Here is a tiny trained network, its code and every weight. The questions are about switching its units off for an input and a target symbol, where a switched-off unit gives its printed mean instead of its output.

import numpy as np


def w(rows, s, z=0):
    codes = np.array(rows[::2]) - 128.0
    scale = np.full(codes.shape[1], s)
    scale[-1] = z or s
    return codes * scale


def softmax(a):
    e = np.exp(a - a.max(-1, keepdims=True))
    return e / e.sum(-1, keepdims=True)


def log_softmax(a):
    a = a - a.max(-1, keepdims=True)
    return a - np.log(np.exp(a).sum(-1, keepdims=True))


def net(x, mask):
    ids = ['ΓΩαβζησφ'.index(c) for c in x.split()]
    T = len(ids)
    res = E[ids] + P[:T]
    u = 0
    for l in range(3):
        r = res
        for j in range(2):
            rows = slice(4 * j, 4 * j + 4)
            q, k, v = (r @ M[l][rows].T for M in (Q, K, V))
            z = softmax(np.where(np.tri(T) > 0, q @ k.T / 4**0.5, -1e9)) @ v
            o = O[l][rows]
            res = res + np.where(mask[u + j], z, o[:, -1]) @ o[:, :-1]
        u += 2
    return log_softmax(res[-1] @ U[:, :-1].T + U[:, -1])


Q, K, V, O = {}, {}, {}, {}
E = w([
[182,210,88],'Γ',
[14,88,35],'Ω',
[254,209,228],'α',
[72,192,132],'β',
[9,12,187],'ζ',
[108,130,149],'η',
[174,54,232],'σ',
[105,132,157],'φ',
],0.015)
P = w([
[252,190,127],'0',
[225,174,94],'1',
[213,177,94],'2',
[207,179,77],'3',
[203,176,65],'4',
[215,160,95],'5',
[216,175,93],'6',
],0.0026)
Q[0] = w([
[226,130,189],'0.h1',
[58,247,28],'0.h1',
[204,187,168],'0.h1',
[186,44,116],'0.h1',
[171,98,26],'0.h2',
[174,168,108],'0.h2',
[77,40,171],'0.h2',
[142,133,188],'0.h2',
],0.016)
K[0] = w([
[208,94,89],'0.h1',
[71,236,122],'0.h1',
[225,133,8],'0.h1',
[186,66,158],'0.h1',
[94,196,68],'0.h2',
[193,180,86],'0.h2',
[106,92,192],'0.h2',
[231,97,208],'0.h2',
],0.014)
V[0] = w([
[82,247,108],'0.h1',
[68,184,122],'0.h1',
[150,99,100],'0.h1',
[58,215,161],'0.h1',
[100,186,143],'0.h2',
[102,232,234],'0.h2',
[169,83,103],'0.h2',
[150,124,2],'0.h2',
],0.0085)
O[0] = w([
[159,110,65,225],'0.h1',
[156,115,90,158],'0.h1',
[131,163,187,95],'0.h1',
[174,66,29,203],'0.h1',
[114,61,114,149],'0.h2',
[171,57,93,250],'0.h2',
[137,128,152,115],'0.h2',
[90,208,253,38],'0.h2',
],0.0063,0.0023)
Q[1] = w([
[48,105,126],'1.h1',
[159,146,153],'1.h1',
[193,179,160],'1.h1',
[95,80,133],'1.h1',
[113,70,167],'1.h2',
[110,122,197],'1.h2',
[20,77,158],'1.h2',
[184,95,248],'1.h2',
],0.016)
K[1] = w([
[44,100,66],'1.h1',
[115,174,80],'1.h1',
[193,220,119],'1.h1',
[113,36,62],'1.h1',
[188,50,91],'1.h2',
[134,35,151],'1.h2',
[21,37,91],'1.h2',
[192,93,250],'1.h2',
],0.012)
V[1] = w([
[88,51,139],'1.h1',
[88,118,61],'1.h1',
[142,93,88],'1.h1',
[68,76,144],'1.h1',
[190,147,90],'1.h2',
[184,172,88],'1.h2',
[87,123,81],'1.h2',
[160,6,107],'1.h2',
],0.012)
O[1] = w([
[175,250,126,107],'1.h1',
[90,166,109,152],'1.h1',
[132,154,58,202],'1.h1',
[150,176,144,65],'1.h1',
[62,147,98,252],'1.h2',
[87,107,118,250],'1.h2',
[74,192,201,139],'1.h2',
[162,218,87,179],'1.h2',
],0.011,0.0028)
Q[2] = w([
[132,152,143],'2.h1',
[102,113,159],'2.h1',
[176,136,139],'2.h1',
[84,151,201],'2.h1',
[82,60,116],'2.h2',
[109,80,6],'2.h2',
[183,192,137],'2.h2',
[95,78,165],'2.h2',
],0.013)
K[2] = w([
[155,174,108],'2.h1',
[102,150,132],'2.h1',
[140,131,138],'2.h1',
[73,209,122],'2.h1',
[143,147,85],'2.h2',
[127,101,14],'2.h2',
[132,168,53],'2.h2',
[85,79,244],'2.h2',
],0.011)
V[2] = w([
[131,108,128],'2.h1',
[187,113,121],'2.h1',
[141,64,204],'2.h1',
[55,157,118],'2.h1',
[72,166,106],'2.h2',
[119,149,113],'2.h2',
[214,115,114],'2.h2',
[141,62,250],'2.h2',
],0.011)
O[2] = w([
[59,21,9,135],'2.h1',
[183,24,156,135],'2.h1',
[254,124,191,94],'2.h1',
[62,218,72,130],'2.h1',
[117,112,137,164],'2.h2',
[117,130,116,144],'2.h2',
[98,193,84,118],'2.h2',
[107,150,92,1],'2.h2',
],0.0045,0.009)
U = w([
[66,85,144,109],'Γ',
[90,154,240,225],'Ω',
[207,147,2,2],'α',
[89,187,81,40],'β',
[186,231,125,119],'ζ',
[153,172,102,148],'η',
[195,133,178,201],'σ',
[159,181,83,243],'φ',
],0.009,0.0071)

Each question gives the input, a string of symbols that net reads in full, and the target symbol t.
The units are the heads (4 rows each of Q, K, V and O). Each row of codes is followed by its name. A weight is (code - 128) times the scale printed after its matrix; where a second scale follows, it is the last column's (O and U).
mask holds one flag per head, layer by layer. A switched-off head (its flag False) gives its mean, the last column of its rows in O, instead of its output. The means were averaged over made-up inputs and are rounded, as every weight is.
A unit's drop is (log p(t) with every unit on - log p(t) with that unit switched off) / (log p(t) with every unit on - log p(t) with every unit switched off).
The circuit of an input: a set's keep is (log p(t) with only the set's units on - log p(t) with every unit switched off) / (log p(t) with every unit on - log p(t) with every unit switched off). Starting from all 6 units, units are removed one at a time, each time the one whose removal leaves the highest keep (on an exact tie, the one counted first), for as long as the keep stays at least 0.8.
circuit, biggest first: the units of the circuit, biggest drop first
most important unit: the unit with the biggest drop
heads that matter: for each layer, one digit per head in row order, 1 if its drop is at least 0.15 and else 0, layers parted by /
input σ Ω φ, target σ: circuit, biggest first => (0.h1 2.h1 1.h2)
input β β η, target β: circuit, biggest first => (2.h1 0.h1 1.h2 1.h1)
input β β Ω β, target β: circuit, biggest first => (2.h1 1.h1 1.h2)
input φ α α β, target α: circuit, biggest first => (0.h1 0.h2)
input α φ Ω ζ ζ φ, target ζ: circuit, biggest first => (1.h1 1.h2)
input ζ β β, target ζ: circuit, biggest first => (1.h1 0.h1)
input Ω Ω φ, target Ω: most important unit => 0.h2
input ζ σ Ω Ω σ, target σ: heads that matter => 11 / 01 / 10
input φ ζ ζ β η, target ζ: heads that matter => 00 / 10 / 00
input φ α σ σ β Γ, target Γ: heads that matter => 01 / 11 / 00
input σ φ β σ, target σ: circuit, biggest first => (0.h1 1.h2 2.h1)
input ζ α β, target ζ: circuit, biggest first => (1.h1 0.h2)
input φ Γ Ω, target Ω: heads that matter => 01 / 01 / 00
input φ Γ η Γ Γ η φ, target Γ: circuit, biggest first => (1.h2 1.h1)
input σ φ β, target σ: circuit, biggest first => (0.h1 2.h1 1.h1)
input Ω Ω β, target Ω: most important unit => 0.h2
input Ω β Ω β, target β: heads that matter => 10 / 10 / 10
input η ζ φ σ σ φ, target σ: heads that matter => 10 / 01 / 10
input β φ α η β, target α: heads that matter => 11 / 10 / 10
input α α Ω φ, target α: most important unit => 1.h1
